[-43  -7 -12  -7  13  -7 -29 -12  10  27 -16   7  -9 -13   7  20 -26 -19
  -8  -9   7  16  14 -24  -1 -65  39 -10  13  -8  37 -27 -11  17]
7
[ 23   3  -2 -25 -20   0 -39  30  25 -17  -1  -6 -20  18 -25   0 -30  -7
 -32 -14 -13  -6  -7 -69  -3  -4  18  11  -1 -22  19  18 -25  15]
7
[ -4  16  -2   9  -1  36  14  -5  27 -38   4  -1   4  -4  37   3  17  16
  24  -2 -13 -16   4  19  11 -17  53 -22  -2   5 -16   6  22 -10]
3
[-40  -6  -7 -12 -22  20 -29  -4  11 -17 -19  -8 -16   2  -6   9 -46 -12
 -33 -32  -5   2 -12 -24  11 -40  65 -15  17 -20 -11   2  -9   2]
5
[ 42   3  12 -11 -25  12  15 -19 -32 -39   9 -17   1  15 -21 -28   0  21
  -6  -4 -10   0 -48   8  12  48 -26   6  12 -13 -55  31  -5 -17]
4
[ 20  -7  -5   2  20 -22  -8 -40 -24  33   2   1  18 -18 -13  14   2  18
  12   5   2   9  35   4   6  -7   0   2  17   3   5 -13  -5   9]
1
[-38 -28 -13  -1   4 -27   6 -27 -57  36   2 -17   6  -5 -17 -20 -27 -31
  -4   3   5  33 -37   8 -12  -6 -57   0  16 -11  -4  -4  -2   1]
2
[ 33   3  -4 -19  19 -26 -26  42  18  29 -26  15   3  -8 -22  19  -5  -2
 -26  -5  18  -2  45 -53 -19   1   3  12  -9   3  38 -24 -23  14]
4
[ -6  -2 -16  25  31 -34  47 -20 -15  13  45 -18  21  -5  28 -45  54  -4
  75  68 -31 -20  -9  34   0  31 -95 -20 -11  13   9   8  25  -2]
4
[ -6  -2 -12   0   1  -4 -24 -17  10 -10  13 -12   0  -2  -6  -2  -9   0
   8  11 -23 -20   4 -17   9 -21  14 -23   9  -8   8   3   2  10]
5
[ 19  10  12  -8 -16  29  -4  12  11 -26 -23  15 -12   6  -1  19 -13  18
 -29 -31  21   5   1   1   6   1  67  20   1   3 -18  -4 -15 -14]
6
[ 20   3  -5  22  35 -12  37 -19  -7  21  16   8  24 -18  18   2  55  20
  48  42   7 -16  32  54   1  27 -33   0 -13  33   3 -16  18  -6]
5
[ -3  -4 -23   1  16 -31 -21 -26  -1   4  42 -21  14  -5  -5 -18  12  -6
  46  38 -50 -19  16 -26  -4 -17 -34 -36   6 -15  32  10  14  20]
3
[ 25   9  13  15   2  15  63 -10 -20 -15  15   4   9   3  27 -22  48  18
  34  23  11   0 -37  68   7  50 -32  20 -13  23 -33  13  16 -22]
7
[ 27   7   6  -1 -19  19  18   9   0 -35   9  -8  -1  13  -6 -17   9  11
   0   3 -10 -15 -29  12  10  43  -8   6  -9   0 -30  27   4 -14]
5
[-27  -3   0 -10 -16  15 -21 -36 -16 -18  -7  -5 -14   3  -8   6 -37  -1
 -12 -24  -5  11 -23   3  13 -30  52  -6  25 -20 -17   0  -8  -3]
6
[ 47   3  -2   9  22 -13  18 -76 -35   1  28  -6  24 -16   4  -7  43  37
  49  40 -10 -16  16  49  11  13 -31 -13  21  13 -32  -9   7 -14]
4
[-64  -9 -13  12  23  -9  23   4  -6  25 -21   0  -4 -13  30 -11  -3 -20
   9   6  17  21  -5   9  -1 -27 -13 -13  -3   4  18 -23  10  -4]
4
[-72   4 -12   3   5  21  -8   8  41  -4 -15   4 -19  -4  45   9 -17 -30
   3  -9  -7   1  -3 -11  10 -70  68 -21   2  -5  25 -14   8   6]
7
[ 24  12  14 -11  -5  33  21  55  26  -7 -45  29 -12   2  13  21  -2   9
 -42 -31  48  14   4   0 -14  17  48  35 -24  17  -3  -9 -18  -7]
7
[-15   2 -12  -1  16  -5 -43  -7  32   7   1   1   0 -11   3  26  -9  -3
   9   1 -14 -23  42 -27  16 -52  56 -24   9  -2  36 -22  -1  17]
5
[-56 -11 -13  13  19  -2  -2 -51  -5  15   6 -12   5 -16  26   2 -11  -8
  29   3 -18   9   6  11  20 -54  28 -32  22  -7  10 -11  17   4]
1
[ 82  16   3 -14   2 -18 -40 -16   9 -17  35  -6  18   2 -42   0  18  26
  19  21 -29 -43  29 -26   9  26 -15   0   5  -2  11  20  -9  14]
0
[ 30   1   5  -3 -13   4   0 -79 -52 -30  26 -23   5   3 -23 -22   2  30
  22   9 -21  -5 -35  31  32  18 -22 -11  39 -15 -61  19   4 -15]
4
[ 76   3  11 -20   9 -14 -13  -6 -23  16 -20  15  13  -9 -40  21   5  37
 -25  -7  31   5  32 -11 -12  25 -11  29   6   5  -8 -18 -27  -2]
4
[ 15  -5   1 -13  -3  -7   6  33 -10  14 -22  11  -8   4 -13   2 -12  -2
 -30 -12  32  25 -10 -14 -18  18 -11  30 -11  -1  13  -3 -21   3]
7
[-16 -11  -6  11   6 -19  42 -22 -41   7  21 -17  14  -2  -1 -41  21 -15
  23  29  -2  10 -40  43  -5  33 -75  -8  -3   6 -16  18  15  -9]
0
[-42  -9   0  13   7  -6  59  45 -36  50 -38  11  -4  -7  11 -16   0 -23
 -24  -4  56  47 -29  45 -20  27 -26  30 -26  23   4 -19   2 -17]
5
[ 54  14  12 -17 -30  37 -26 -15   1 -47  -5  -1  -3   8 -18  18 -15  34
 -20 -33  -5 -12  -1  -8  18  -1  72   2  20 -15 -42  17  -7  -7]
3
[ 27   4   2  10  16  -1  25  -3   3   0   9   4  15  -7   9   2  37  20
  28  24   5 -20  18  31   3  27 -12   2 -14  23  -2  -5   9  -4]
5
[ 77   9  21 -23 -35  27  16  27 -32 -30 -22   5   1  14 -34  -1 -11  31
 -42 -38  29  16 -31   5  -7  70  11  35  -6  -7 -49  27 -15 -18]
3
[ 65   4  13 -13 -24   9  -7 -20 -20 -29  24 -11   8  15 -31 -10   3  12
   4  -1 -19 -17 -26  -3  10  37 -18  16  13  -7 -37  22  -7 -13]
2
[-48   1 -13 -14  -5  12 -45  10  40 -17 -21  -6 -18   0  10  11 -42 -20
 -23 -24 -16  -4  10 -61   7 -71  67 -30  15 -23  21 -11 -11  11]
4
[ 71   2  13 -14  -5 -11 -11 -17 -34   5  -3   7  14  -4 -48   9   3  25
 -19  -6  21   1   5   8  -4  36 -18  23   8   5 -19   3 -18  -3]
0
[-34 -14 -13   8  31 -18 -11 -60 -17  41  -4  -1  15 -28   8  19  -7   9
  23   2   3  17  37  11   9 -52  24 -18  26   0  20 -30   7   8]
1
[ 23   3   8 -10 -41  29  -7  -7 -13 -57   5 -19 -11  22 -23 -17 -23  19
 -20 -19 -13  -9 -50   0  22  27  17   3  11 -18 -47  40  -3 -12]
5
[ 21   0   7   5 -10   8  20 -13 -23 -11  12  -8   9   8   0 -14   9  -2
  13   5  -5  -3 -29  22   5  29 -24  10   2   3 -29  12   8 -19]
2
[ 11   1  11   0 -17  14  51  22 -31  -8 -15  -1   4   7  -7 -27   7  -6
 -22 -10  30  20 -46  38  -7  63 -38  23 -16  11 -40  22   1 -22]
0
[  6   3  -5 -18  -3   8 -46 -10  12  -5 -12   2  -5  -7 -14  29 -29   8
 -21 -24  -4   0  29 -37  -1 -45  64 -14  15 -19  11 -10 -10  12]
3
[-30 -10  -3  -9   4  -7   4  21 -14  19 -37   5 -10  -5  -4   2 -27 -10
 -33 -21  33  31  -7 -14 -11 -11   2   7   0  -6   8 -18 -15  -4]
4
[ 31   5  -6 -18 -36  12 -31  17  19 -52  25 -27 -13  30 -17 -18 -19   2
 -10  -5 -46 -25 -20 -56   9   0   9  -3   3 -31 -12  51  -1   6]
3
[ 57  16  -5 -10  19 -18 -56  -4  41 -10  19   3   8  -8 -23  24  13  19
  11  15 -18 -41  67 -48   7 -18  24 -13   2   4  41  -7 -11  18]
0
[-38 -11  -9  -9 -13   0 -18  -8  -5  -1  -7 -18 -10   4  -9  -9 -45 -17
 -18 -24 -17  18 -21 -34   7 -23  18 -12  16 -28   3  14  -5   8]
1
[  0  11  12   5 -29  39  56  50  15 -51  -4  -9  -9  23  21 -35  16  -5
  -6  -5  -2  -8 -62  25   8  61  -2  13 -28   8 -44  39  16 -26]
5
[ 40   2  17  -9  -7  21  14  21  -9  -1 -39  16   1  -2 -10  23 -12  24
 -43 -41  40  26   6   5   0  28  42  32  -2   6 -27  -2 -15 -14]
1
[ 76   3  14  -9 -23  -5  31  40 -25 -23  17 -10   5  24 -28 -33  14   3
  -8   8  -1  -4 -45  -4 -12  95 -76  39 -22   2 -30  38  -8 -18]
2
[ 95  10  18  -6   2  -7  42  37 -20   7  -2  20  11   5 -18  -4  41  28
  -9  14  33   5  -5  23 -20  88 -56  55 -29  25 -14  11 -14 -10]
7
[  4  -7   2  -9  -7  10 -16 -15 -21   6 -21   4  -4  -5 -13  19 -31   0
 -28 -27  24  17   0  -1   0 -20  27  12  17  -5 -15 -16 -16  -5]
2
[ -5  -2   2  -8 -26  17 -13  -8  -2 -34  11 -17  -8  13  -4 -12 -25 -17
  -7 -13 -25  -6 -41 -16  12  -8  17  -8  14 -18 -28  20  -1  -7]
2
[ 22  13  -4 -25  -8  23 -72   4  47 -21 -20   8  -9  -4 -13  47 -36  16
 -31 -37  -9 -16  58 -66   0 -62 114 -17  14 -19  20 -13 -17  16]
3
[  6   1  20  -9 -47  61  24  -8 -27 -51 -24  -3 -12  20   2  -4 -33   2
 -41 -50  18  20 -65  36  11  24  46  16  12 -11 -84  24  -6 -37]
2
[-67   0 -16  19  22   6  36  23  16  19 -14   7   3 -17  54  -3  14 -24
  23   8   8  11   9  27  -9 -33  17 -18 -18  14  22 -17  27  -3]
3
[ 17   7  19 -23 -57  55   1  39   9 -66 -31  -5 -27  28 -17  -7 -41   5
 -63 -56  14   4 -55 -14  17  30  69  17  -1 -16 -57  35 -15 -22]
5
[-42  -6 -13  19  21 -11  50  -8 -27  24  10  -6  17 -13  29 -26  26 -11
  41  27   0  17 -14  47 -10   9 -45 -14 -12  10   6  -1  30  -6]
3
[ 17  -5  -7   4  30 -45   6  -3 -19  44  11  11  15 -13 -14   3  26  -1
  25  30   7   3  28  11 -17  20 -43  18  -7  14  33 -22  -4   9]
6
[-54 -15 -27  42  42 -47  47 -12 -12  33  44 -23  22 -13  51 -42  40 -21
  80  64 -36  -4  -3  29   5   3 -82 -31 -15  13  38   7  39  10]
1
[-51   4 -19   8  38  -6 -39 -40  38  18   2   1  10 -30  27  30   2 -14
  29   7 -12 -18  61  -9  16 -92  66 -46  17   8  42 -39  14  15]
0
[-24  -2 -12   7  24 -16  21  26   3  31 -19   7   3 -11  24  -3   7 -14
   5  11  17  11  13  -1 -11  -6 -14  -1 -14  10  24 -21   0  -1]
4
[ 41   8 -11   2  16 -22 -26 -29   6  -8  41 -11  16  -5 -11  -1  27  23
  48  36 -38 -31  37 -17   5  -5 -14 -19   8  -5  23   5  12  14]
3
[ 34  16   5   8 -16  24   1 -57  16 -65  49 -23  16   9  10 -28  22  48
  55  19 -59 -44  -7  11  36  17  32 -27  21 -11 -37  45  23  -8]
1
[ 45   1  11  -8  -5  -5  13  22 -21  10  -5   4   8   7 -22  -4   4  -3
 -14  -3  15   6 -12   1 -15  45 -35  33 -11   7 -10   3  -8 -13]
2
[-22 -11   3  11  -8  -5  77  -3 -61   5  -1 -13   7   6  11 -49  18 -10
  15  13  17  30 -71  62  -1  61 -79  15  -5   5 -50  17  12 -26]
4
[ -2  -7   2   0  -7  -1  32  31 -13   2 -10  -7   0   8  -1 -19  -9  -8
 -17 -11   6  20 -33   1  -9  38 -27  19 -13  -4 -11  23   1  -5]
1
[ 17   5  10 -15 -26  12   1  15  -3 -37  -4 -12 -10  16 -10 -17 -14   1
 -17 -16  -9  -3 -38 -21  12  24   7   2   4 -14 -32  22  -8  -9]
4
